Here is a tiny trained network, its code and every weight. The questions are about switching its units off for an input and a class, where a switched-off unit gives its printed mean instead of its output.

import numpy as np


def w(rows, s, z=0):
    codes = np.array(rows[::2]) - 128.0
    scale = np.full(codes.shape[1], s)
    scale[-1] = z or s
    return codes * scale


def norm(h):
    return h / np.sqrt((h * h).mean(-1, keepdims=True) + 1e-5)


def f(y):
    return np.maximum(y, 0)


def log_softmax(a):
    a = a - a.max(-1, keepdims=True)
    return a - np.log(np.exp(a).sum(-1, keepdims=True))


def net(x, mask):
    res = np.array(x, float).reshape(1, 8) / 4 @ E
    u = 0
    for l in range(3):
        y = f(norm(res) @ A[l][:, :-1].T + A[l][:, -1])
        res = res + np.where(mask[u : u + 4], y, B[l][:, -1]) @ B[l][:, :-1]
        u += 4
    return log_softmax(norm(res)[-1] @ U[:, :-1].T + U[:, -1])


A, B = {}, {}
E = w([
[99,134,144,55,102,151],'x0',
[117,51,51,140,104,122],'x1',
[153,135,123,142,138,188],'x2',
[176,149,123,148,136,116],'x3',
[114,147,86,105,131,55],'x4',
[188,59,115,143,82,158],'x5',
[128,101,87,132,192,99],'x6',
[85,88,3,146,188,139],'x7',
],0.0043)
A[0] = w([
[243,51,80,129,102,155,70],'L0N1',
[162,73,126,142,153,66,2],'L0N2',
[63,96,127,29,4,43,79],'L0N3',
[47,139,118,146,153,56,22],'L0N4',
],0.004,0.00089)
B[0] = w([
[14,106,166,72,133,117,252],'L0N1',
[243,115,86,99,157,49,166],'L0N2',
[62,63,253,75,110,180,255],'L0N3',
[193,205,154,72,177,39,203],'L0N4',
],0.0051,0.0022)
A[1] = w([
[47,163,180,224,255,239,133],'L1N1',
[164,190,131,238,149,194,4],'L1N2',
[193,178,66,113,203,106,206],'L1N3',
[73,253,197,174,105,172,251],'L1N4',
],0.0033,0.0011)
B[1] = w([
[113,80,183,103,55,133,230],'L1N1',
[169,119,198,85,100,119,168],'L1N2',
[103,122,137,3,89,153,218],'L1N3',
[162,86,21,70,139,55,255],'L1N4',
],0.0059,0.0025)
A[2] = w([
[71,205,86,114,123,114,254],'L2N1',
[140,116,145,170,133,254,123],'L2N2',
[118,233,172,134,95,132,191],'L2N3',
[227,192,167,127,81,105,37],'L2N4',
],0.0071,0.00092)
B[2] = w([
[124,164,46,40,136,3,226],'L2N1',
[10,208,215,52,72,95,227],'L2N2',
[123,97,22,218,204,85,209],'L2N3',
[213,66,108,220,133,154,252],'L2N4',
],0.0049,0.0029)
U = w([
[77,121,91,214,118,183,29],'0',
[39,103,230,36,56,185,207],'1',
[76,162,73,181,158,242,4],'2',
[105,167,46,90,214,38,205],'3',
[255,87,194,208,91,149,136],'4',
],0.0085,0.004)

Each question gives the input, the list of numbers given to net, and the class t.
The units are the neurons (one row each of A and B). Each row of codes is followed by its name. A weight is (code - 128) times the scale printed after its matrix; where a second scale follows, it is the last column's (A, B and U).
mask holds one flag per neuron, layer by layer. A switched-off neuron (its flag False) gives its mean, the last column of its row in B, instead of its output. The means were averaged over made-up inputs and are rounded, as every weight is.
A unit's drop is (log p(t) with every unit on - log p(t) with that unit switched off) / (log p(t) with every unit on - log p(t) with every unit switched off).
The circuit of an input: a set's keep is (log p(t) with only the set's units on - log p(t) with every unit switched off) / (log p(t) with every unit on - log p(t) with every unit switched off). Starting from all 12 units, units are removed one at a time, each time the one whose removal leaves the highest keep (on an exact tie, the one counted first), for as long as the keep stays at least 0.8.
units of the circuit, in order: the units of the circuit, biggest drop first
top k neurons: the k neurons with the biggest drops, biggest first
top k neurons in layer l: the k neurons of layer l with the biggest drops, biggest first
drop when u is switched off: that unit's drop, to one decimal
input [5,1,1,2,2,-6,-8,-5], class 3: top 2 neurons	[L2N3; L1N4]
input [8,-3,6,7,-4,-8,7,-4], class 3: units of the circuit, in order	[L2N3]
input [4,-8,-2,3,5,6,-8,-5], class 4: units of the circuit, in order	[L2N4; L2N3]
input [-4,-4,7,-1,-6,-1,7,7], class 1: units of the circuit, in order	[L2N2; L1N1]
input [-3,-4,6,-3,-7,-2,-5,-6], class 4: units of the circuit, in order	[L2N4; L2N3]
input [7,-8,1,5,6,5,-4,0], class 4: top 2 neurons	[L2N4; L0N1]
input [-6,-5,8,-1,1,7,3,-1], class 1: top 2 neurons	[L2N2; L0N1]
input [8,-3,5,-4,4,-2,1,-5], class 3: units of the circuit, in order	[L2N3; L1N1]
input [3,-1,-8,0,-1,-8,-5,-2], class 3: units of the circuit, in order	[L2N3; L2N1]
input [-1,-4,-7,7,0,-2,-8,-3], class 4: top 2 neurons	[L2N4; L0N1]
input [1,8,2,4,2,-2,-5,-8], class 4: top 3 neurons	[L2N4; L2N2; L1N3]
input [3,7,-6,3,7,4,8,-5], class 1: top 2 neurons in layer 2	[L2N3; L2N1]
input [-4,5,0,6,-1,-6,0,-4], class 4: top 2 neurons	[L2N4; L0N1]
input [-3,-4,-1,-6,-5,-1,3,5], class 1: units of the circuit, in order	[L1N1]
input [-5,2,-7,3,-8,6,1,-1], class 1: top 3 neurons in layer 2	[L2N4; L2N3; L2N2]
input [4,-2,-1,5,-8,-2,-8,0], class 4: top 2 neurons in layer 2	[L2N4; L2N3]
input [-2,-2,-5,6,-7,-3,3,2], class 4: top 2 neurons in layer 0	[L0N1; L0N3]
input [2,-8,3,4,-4,2,-3,4], class 4: top 2 neurons in layer 0	[L0N3; L0N1]
input [-4,-3,5,-6,-7,-8,1,7], class 1: top 2 neurons in layer 1	[L1N1; L1N2]
input [5,-3,2,-3,4,-4,2,-5], class 3: top neuron in layer 0	[L0N1]
input [6,-3,-5,5,0,-7,-8,-1], class 3: drop when L2N3 is switched off	0.2
input [4,-5,4,-4,8,-3,-8,0], class 3: drop when L2N3 is switched off	0.2
